[[  0  20 -65  23 -44  66]
 [ 10 -24  -5  10  -7   9]
 [ 18 -27  -5  17  -8   6]
 [ 13 -42  -2  -3 -36  -9]]
=>
[[  0  20 -65  23 -44  66]
 [ 18 -27  -5  17  -8   6]]

[[ -7  12   3  65   5  -4]
 [  8 -10   5  -1  -6  14]
 [  5 -43  -5 -50   3 -20]
 [ -4   9  -4 -31   7   4]
 [  3  42 -18 -15  -6  12]
 [  7 -10  -6  36  15 -11]
 [  3  32 -24  31 -11   0]
 [  8 -34   6  24  26   6]]
=>
[[ -7  12   3  65   5  -4]
 [  5 -43  -5 -50   3 -20]
 [  3  42 -18 -15  -6  12]
 [  3  32 -24  31 -11   0]]

[[ 21  32  -8 -47 -31]
 [-49 -40 -33 -43 -40]
 [ 42  -5 -46  -2  32]
 [ 41  45 -18 -48 -25]
 [ -8 -38 -38   3 -38]
 [ 29  31 -16 -44  15]
 [-44 -33  28  54  50]
 [ 32 -43 -48  37 -23]]
=>
[[ 21  32  -8 -47 -31]
 [ 42  -5 -46  -2  32]
 [ -8 -38 -38   3 -38]
 [-44 -33  28  54  50]]

[[  0   0   0   1   4   3   0   0  -1   2   1   1]
 [ 43  39 -56  46  -2  46 -44  -3  -1 -40  43  27]]
=>
[[ 0  0  0  1  4  3  0  0 -1  2  1  1]]

[[ 11 -14  -3  10   3   6   1   3  20  11]
 [ 44   7 -23 -35  13  13   1  31  -4  26]
 [ 28  16 -20 -39   8   5   2  35 -25   8]
 [ 64  22 -33 -64  19  17  -1  42 -17  39]
 [ 53  19 -21 -46  16  17  -6   8   1  46]
 [ 61  20 -26 -54  19  18  -4  18  -2  49]
 [ -7 -25   7  33  -3   2   2  -8  29  -1]]
=>
[[ 11 -14  -3  10   3   6   1   3  20  11]
 [ 28  16 -20 -39   8   5   2  35 -25   8]
 [ 53  19 -21 -46  16  17  -6   8   1  46]
 [ -7 -25   7  33  -3   2   2  -8  29  -1]]

[[  0  -3   5  -3   9 -59]
 [ -6   2  -1 -14   1  60]
 [ 23 -10  -7  12 -22  -4]
 [-53  49  27 -49  39 -18]
 [-15  11  18 -16  15 -23]
 [-40  25  33 -27  34  29]
 [ 31 -38 -30  42 -33 -60]
 [-16   8  24  -8  27  50]]
=>
[[  0  -3   5  -3   9 -59]
 [ 23 -10  -7  12 -22  -4]
 [-15  11  18 -16  15 -23]
 [ 31 -38 -30  42 -33 -60]]
---
[[  8  54]
 [ -7  20]
 [ 56 -37]]
=>
[[ 8 54]
 [-7 20]]

[[ -1   2  -1   0   2]
 [ -2 -67   0  -3  -4]]
=>
[[ -1   2]
 [ -2 -67]]

[[ -6   7 -11   7]
 [  7  36   7  36]
 [ -7 -12  16 -30]
 [-51   5  10   7]
 [-12 -57 -15 -63]]
=>
[[-6  7]
 [ 7 36]]

[[-31 -12  56  39]
 [ 44 -34  44 -60]
 [ -7  19 -16  23]]
=>
[[-31 -12]
 [ 44 -34]]

[[-20 -43  -8  -4]
 [  9  24 -18   2]
 [-14  58  -8 -26]
 [-17 -47  18  12]]
=>
[[-20 -43]
 [  9  24]]

[[57 59]
 [64 64]
 [65 65]
 [65 65]]
=>
[[57 59]
 [64 64]]

[[ 51 -36]
 [ 64  46]
 [-13 -69]
 [ 34 -19]
 [ 50 -34]]
=>
[[ 51 -36]
 [ 64  46]]

[[ 15  12]
 [  0 -30]
 [ 58 -11]
 [-46   8]]
=>
[[ 15  12]
 [  0 -30]]
---
[[  4 -63 -66  54]
 [ 43  -1  53  20]]
=>
[[ 43  -1  53  20]
 [  4 -63 -66  54]]

[[ 29 -21  29  -8  -1  25  -6 -20  19  32  -9 -47 -27]
 [ 27  31   2  38  20 -14 -13  15 -22  17  -8  -2  -5]
 [-42 -16  30  10 -17  38  -9   4  -8  30  -3 -49 -11]
 [-44 -17  18  -2 -19   6  -4   8 -23  40  -3 -26 -13]
 [ 13  39   8  57  20   4 -19  23 -26  13  -7 -15   0]
 [-49   2  16  20 -12   3 -10  22 -38  38  -3 -22  -7]]
=>
[[-42 -16  30  10 -17  38  -9   4  -8  30  -3 -49 -11]
 [ 29 -21  29  -8  -1  25  -6 -20  19  32  -9 -47 -27]
 [-44 -17  18  -2 -19   6  -4   8 -23  40  -3 -26 -13]
 [-49   2  16  20 -12   3 -10  22 -38  38  -3 -22  -7]
 [ 13  39   8  57  20   4 -19  23 -26  13  -7 -15   0]
 [ 27  31   2  38  20 -14 -13  15 -22  17  -8  -2  -5]]

[[-17 -38   4  25  -4 -22  36 -32   0  -4]
 [  9  57 -30 -32  -8  30 -44  28  -4   6]
 [ -3   4 -21  -3  10  14 -20 -11  20 -35]
 [ 11   1  27   2  -1 -12  17  21 -15  31]
 [ -8 -16   2  -9 -22 -23   5  -4 -29  17]]
=>
[[ 11   1  27   2  -1 -12  17  21 -15  31]
 [-17 -38   4  25  -4 -22  36 -32   0  -4]
 [ -8 -16   2  -9 -22 -23   5  -4 -29  17]
 [ -3   4 -21  -3  10  14 -20 -11  20 -35]
 [  9  57 -30 -32  -8  30 -44  28  -4   6]]

[[-15   5  14  24   6  -2  -1  -6]
 [ 34  38  16  -4 -37   4   4  -4]
 [ 15   2  11 -15  58   2  10   0]
 [-20  50 -33  28 -22 -18 -10  -2]
 [ 49 -30   1   3  49 -17  -3  23]]
=>
[[ 34  38  16  -4 -37   4   4  -4]
 [-15   5  14  24   6  -2  -1  -6]
 [ 15   2  11 -15  58   2  10   0]
 [ 49 -30   1   3  49 -17  -3  23]
 [-20  50 -33  28 -22 -18 -10  -2]]

[[ 31  15 -33  24  44 -25  -5]
 [-29  -8   6  65  37   9  12]
 [ 18 -35  56  15 -47 -34 -14]
 [  3 -30 -28 -17  32 -35  50]
 [ 23 -29  16  51 -17 -14 -25]]
=>
[[ 18 -35  56  15 -47 -34 -14]
 [ 23 -29  16  51 -17 -14 -25]
 [-29  -8   6  65  37   9  12]
 [  3 -30 -28 -17  32 -35  50]
 [ 31  15 -33  24  44 -25  -5]]

[[  3  11 -27  48 -21  27 -15  12  38  36  10  40   2]
 [ 13  70   2 -35 -67  33  34 -45  15 -22  21 -56 -10]]
=>
[[ 13  70   2 -35 -67  33  34 -45  15 -22  21 -56 -10]
 [  3  11 -27  48 -21  27 -15  12  38  36  10  40   2]]

[[ 30 -11  52  37 -28  12  43  21  38]
 [-25  14   1  21   3  15  -9 -20 -23]
 [ -6 -10 -25 -44  20  -7 -13 -11  -9]
 [-30  26  -6  27   6  30   5 -37 -28]]
=>
[[ 30 -11  52  37 -28  12  43  21  38]
 [-25  14   1  21   3  15  -9 -20 -23]
 [-30  26  -6  27   6  30   5 -37 -28]
 [ -6 -10 -25 -44  20  -7 -13 -11  -9]]

[[ 20 -31 -30  43  37 -28   3   6  -2  -6  32 -29 -38]
 [ 45 -21 -31 -12  32 -31  29  36  -2 -47  30   6 -15]
 [-26 -15   2  48  -5  12 -47 -36   1  41  -6 -41 -18]
 [ 43 -23 -37   8  35 -44  27  24  -7 -44  44   2 -24]
 [ -4  30  13 -59 -14  19  14  12   2 -12 -19  30  27]]
=>
[[ -4  30  13 -59 -14  19  14  12   2 -12 -19  30  27]
 [-26 -15   2  48  -5  12 -47 -36   1  41  -6 -41 -18]
 [ 20 -31 -30  43  37 -28   3   6  -2  -6  32 -29 -38]
 [ 45 -21 -31 -12  32 -31  29  36  -2 -47  30   6 -15]
 [ 43 -23 -37   8  35 -44  27  24  -7 -44  44   2 -24]]
